Below are the code and all the weights of a small trained network. Each question names an input and a target symbol and asks about switching units off, where a switched-off unit gives its printed mean instead of its output.

import numpy as np


def w(rows, s, z=0):
    codes = np.array(rows[::2]) - 128.0
    scale = np.full(codes.shape[1], s)
    scale[-1] = z or s
    return codes * scale


def norm(h):
    return h / np.sqrt((h * h).mean(-1, keepdims=True) + 1e-5)


def f(y):
    return y / 2 * (1 + np.tanh(0.7978845608 * (y + 0.044715 * y**3)))


def softmax(a):
    e = np.exp(a - a.max(-1, keepdims=True))
    return e / e.sum(-1, keepdims=True)


def log_softmax(a):
    a = a - a.max(-1, keepdims=True)
    return a - np.log(np.exp(a).sum(-1, keepdims=True))


def net(x, mask):
    ids = ['βγθμξστ'.index(c) for c in x.split()]
    T = len(ids)
    res = E[ids] + P[:T]
    r = norm(res)
    for j in range(3):
        rows = slice(3 * j, 3 * j + 3)
        q, k, v = (r @ M[0][rows].T for M in (Q, K, V))
        z = softmax(np.where(np.tri(T) > 0, q @ k.T / 3**0.5, -1e9)) @ v
        o = O[0][rows]
        res = res + np.where(mask[j], z, o[:, -1]) @ o[:, :-1]
    y = f(norm(res) @ A[0][:, :-1].T + A[0][:, -1])
    res = res + np.where(mask[3:11], y, B[0][:, -1]) @ B[0][:, :-1]
    return log_softmax(norm(res)[-1] @ U[:, :-1].T + U[:, -1])


Q, K, V, O, A, B = {}, {}, {}, {}, {}, {}
E = w([
[187,204,96,120,99],'β',
[191,198,195,132,141],'γ',
[222,182,147,65,164],'θ',
[71,101,246,159,159],'μ',
[155,68,147,57,145],'ξ',
[254,132,137,211,93],'σ',
[97,197,126,207,64],'τ',
],0.0094)
P = w([
[166,107,97,138,96],'0',
[190,192,161,51,118],'1',
[207,156,172,79,79],'2',
[211,115,156,144,92],'3',
[155,124,139,186,164],'4',
[85,198,150,106,197],'5',
[64,176,158,39,130],'6',
[191,131,198,49,37],'7',
[205,82,141,202,129],'8',
[135,121,129,207,190],'9',
[29,155,135,125,210],'10',
[57,154,236,121,93],'11',
[126,124,234,161,3],'12',
[178,16,166,205,103],'13',
],0.012)
Q[0] = w([
[72,68,149,102,182],'h1',
[84,103,43,129,111],'h1',
[128,196,201,122,90],'h1',
[163,103,112,174,153],'h2',
[112,127,106,140,183],'h2',
[96,182,110,115,189],'h2',
[81,164,132,131,149],'h3',
[98,99,128,212,131],'h3',
[4,125,183,123,21],'h3',
],0.029)
K[0] = w([
[130,156,53,46,160],'h1',
[142,133,66,148,90],'h1',
[89,136,189,125,110],'h1',
[87,151,105,97,150],'h2',
[110,136,144,90,92],'h2',
[150,132,160,101,73],'h2',
[159,169,143,116,128],'h3',
[81,148,179,122,122],'h3',
[169,159,150,47,252],'h3',
],0.034)
V[0] = w([
[194,77,164,148,176],'h1',
[136,170,33,174,79],'h1',
[155,214,117,122,123],'h1',
[135,101,196,68,238],'h2',
[59,252,180,160,105],'h2',
[174,197,4,79,157],'h2',
[108,118,121,68,135],'h3',
[149,153,167,106,190],'h3',
[80,99,141,135,74],'h3',
],0.03)
O[0] = w([
[174,139,56,146,153,175],'h1',
[121,128,151,145,8,4],'h1',
[150,169,162,178,112,131],'h1',
[98,241,128,142,172,139],'h2',
[144,69,183,213,145,167],'h2',
[4,89,72,117,97,84],'h2',
[98,111,194,123,100,110],'h3',
[127,143,181,159,136,173],'h3',
[128,117,153,48,145,101],'h3',
],0.024,0.028)
A[0] = w([
[150,212,44,137,64,114],'n1',
[52,173,132,205,113,4],'n2',
[153,103,192,199,125,101],'n3',
[219,200,132,179,147,182],'n4',
[111,166,182,202,37,143],'n5',
[254,40,183,117,160,221],'n6',
[43,95,175,119,31,123],'n7',
[34,36,165,141,177,68],'n8',
],0.023,0.0035)
B[0] = w([
[198,155,211,170,72,154],'n1',
[141,157,1,173,126,149],'n2',
[179,104,106,198,187,189],'n3',
[100,103,112,9,207,249],'n4',
[104,81,85,46,255,157],'n5',
[203,187,11,246,60,255],'n6',
[61,12,211,15,174,150],'n7',
[142,40,98,85,235,174],'n8',
],0.028,0.02)
U = w([
[90,12,161,59,120,30],'β',
[180,127,116,119,234,91],'γ',
[9,188,84,186,84,5],'θ',
[213,166,212,141,187,252],'μ',
[89,201,175,5,87,135],'ξ',
[204,99,28,1,50,248],'σ',
[197,56,147,212,42,63],'τ',
],0.0051,0.0026)

Each question gives the input, a string of symbols that net reads in full, and the target symbol t.
The units are the heads (3 rows each of Q, K, V and O) and the neurons (one row each of A and B). Each row of codes is followed by its name. A weight is (code - 128) times the scale printed after its matrix; where a second scale follows, it is the last column's (O, A, B and U).
mask holds one flag per unit, heads first, then neurons. A switched-off unit (its flag False) gives its mean, the last column of its rows in O or B, instead of its output. The means were averaged over made-up inputs and are rounded, as every weight is.
A unit's drop is (log p(t) with every unit on - log p(t) with that unit switched off) / (log p(t) with every unit on - log p(t) with every unit switched off).
The circuit of an input: a set's keep is (log p(t) with only the set's units on - log p(t) with every unit switched off) / (log p(t) with every unit on - log p(t) with every unit switched off). Starting from all 11 units, units are removed one at a time, each time the one whose removal leaves the highest keep (on an exact tie, the one counted first), for as long as the keep stays at least 0.8.
units of the circuit, in order: the units of the circuit, biggest drop first
unit that matters most: the unit with the biggest drop
k most important neurons: the k neurons with the biggest drops, biggest first
which heads matter: for each layer, one digit per head in row order, 1 if its drop is at least 0.15 and else 0, layers parted by /
drop of u: that unit's drop, to one decimal
input θ ξ γ, target θ: unit that matters most -> h2
input ξ β τ τ, target ξ: units of the circuit, in order -> h2, n6, h1
input τ τ γ τ τ σ β τ β ξ, target β: 2 most important neurons -> n7, n6
input θ τ γ ξ, target θ: which heads matter -> 110
input τ θ μ, target τ: units of the circuit, in order -> h2, n4
input μ μ β τ τ μ β σ μ γ θ, target σ: which heads matter -> 011
input τ β γ σ, target τ: which heads matter -> 110
input β μ τ, target β: units of the circuit, in order -> h2, n6
input σ μ γ, target σ: which heads matter -> 010
input γ ξ ξ τ ξ τ ξ τ, target ξ: which heads matter -> 010
input θ ξ σ τ, target β: which heads matter -> 110
input σ τ θ μ, target σ: which heads matter -> 010
input β σ γ β, target β: which heads matter -> 010
input σ γ τ ξ, target σ: unit that matters most -> h2
input τ ξ τ θ, target τ: 2 most important neurons -> n4, n6
input σ τ σ μ, target σ: drop of h3 -> 0.0
input τ σ γ θ ξ, target σ: drop of h2 -> 0.2
input τ γ θ, target τ: drop of h1 -> 0.2
input τ γ ξ, target τ: drop of h1 -> 0.2
